Below are the code and all the weights of a small trained network. Each question names an input and a class and asks about switching units off, where a switched-off unit gives its printed mean instead of its output.

import numpy as np


def w(rows, s, z=0):
    codes = np.array(rows[::2]) - 128.0
    scale = np.full(codes.shape[1], s)
    scale[-1] = z or s
    return codes * scale


def norm(h):
    return h / np.sqrt((h * h).mean(-1, keepdims=True) + 1e-5)


def f(y):
    return y / 2 * (1 + np.tanh(0.7978845608 * (y + 0.044715 * y**3)))


def log_softmax(a):
    a = a - a.max(-1, keepdims=True)
    return a - np.log(np.exp(a).sum(-1, keepdims=True))


def net(x, mask):
    res = np.array(x, float).reshape(1, 6) / 4 @ E
    u = 0
    for l in range(2):
        y = f(norm(res) @ A[l][:, :-1].T + A[l][:, -1])
        res = res + np.where(mask[u : u + 5], y, B[l][:, -1]) @ B[l][:, :-1]
        u += 5
    return log_softmax(norm(res)[-1] @ U[:, :-1].T + U[:, -1])


A, B = {}, {}
E = w([
[94,136,186,45,135,157],'x0',
[100,153,193,156,103,89],'x1',
[83,163,76,200,173,183],'x2',
[1,171,251,161,29,112],'x3',
[24,113,208,88,136,121],'x4',
[38,191,75,241,203,212],'x5',
],0.0051)
A[0] = w([
[174,81,114,196,194,235,13],'L0N0',
[172,60,145,91,109,101,201],'L0N1',
[31,212,78,215,97,141,61],'L0N2',
[87,120,186,73,255,230,6],'L0N3',
[88,94,250,99,91,74,68],'L0N4',
],0.007,0.0026)
B[0] = w([
[159,104,236,80,62,74,195],'L0N0',
[113,185,98,175,137,168,217],'L0N1',
[146,209,183,254,114,210,255],'L0N2',
[176,34,165,46,136,179,176],'L0N3',
[58,69,117,105,47,74,250],'L0N4',
],0.0069,0.0042)
A[1] = w([
[128,113,103,123,129,139,96],'L1N0',
[139,102,99,95,92,171,114],'L1N1',
[71,87,121,174,89,71,5],'L1N2',
[77,122,176,110,50,17,133],'L1N3',
[254,104,47,143,107,65,91],'L1N4',
],0.0098,0.003)
B[1] = w([
[139,117,170,89,167,136,124],'L1N0',
[93,104,172,171,221,81,148],'L1N1',
[84,86,76,105,125,90,163],'L1N2',
[68,102,112,65,17,90,252],'L1N3',
[145,254,13,102,213,27,253],'L1N4',
],0.007,0.0068)
U = w([
[128,177,167,248,143,228,161],'0',
[154,26,182,48,235,185,5],'1',
[47,108,131,60,17,48,151],'2',
[187,199,45,88,223,47,211],'3',
],0.012,0.0025)

Each question gives the input, the list of numbers given to net, and the class t.
The units are the neurons (one row each of A and B). Each row of codes is followed by its name. A weight is (code - 128) times the scale printed after its matrix; where a second scale follows, it is the last column's (A, B and U).
mask holds one flag per neuron, layer by layer. A switched-off neuron (its flag False) gives its mean, the last column of its row in B, instead of its output. The means were averaged over made-up inputs and are rounded, as every weight is.
A unit's drop is (log p(t) with every unit on - log p(t) with that unit switched off) / (log p(t) with every unit on - log p(t) with every unit switched off).
The circuit of an input: a set's keep is (log p(t) with only the set's units on - log p(t) with every unit switched off) / (log p(t) with every unit on - log p(t) with every unit switched off). Starting from all 10 units, units are removed one at a time, each time the one whose removal leaves the highest keep (on an exact tie, the one counted first), for as long as the keep stays at least 0.8.
units of the circuit, in order: the units of the circuit, biggest drop first
top k neurons: the k neurons with the biggest drops, biggest first
top k neurons in layer l: the k neurons of layer l with the biggest drops, biggest first
drop when u is switched off: that unit's drop, to one decimal
input [5,1,4,-4,7,4], class 1: units of the circuit, in order	L0N3
input [8,2,8,-7,-2,7], class 1: units of the circuit, in order	L0N3; L1N4
input [-3,5,6,0,-1,-5], class 3: top 4 neurons	L0N4; L0N0; L1N4; L0N2
input [2,-8,-4,1,-3,6], class 0: top 2 neurons	L1N4; L1N3
input [5,-1,-4,-1,-2,8], class 0: top 2 neurons in layer 1	L1N3; L1N2
input [8,1,-4,-1,-5,8], class 1: top 3 neurons in layer 0	L0N3; L0N1; L0N0
input [5,1,1,7,0,5], class 0: top 2 neurons in layer 0	L0N2; L0N0
input [5,-3,2,0,-4,4], class 0: drop when L0N2 is switched off	0.5
input [6,4,-3,-2,-3,5], class 1: drop when L0N3 is switched off	0.4
input [-6,-2,-8,4,1,8], class 0: drop when L1N0 is switched off	0.0
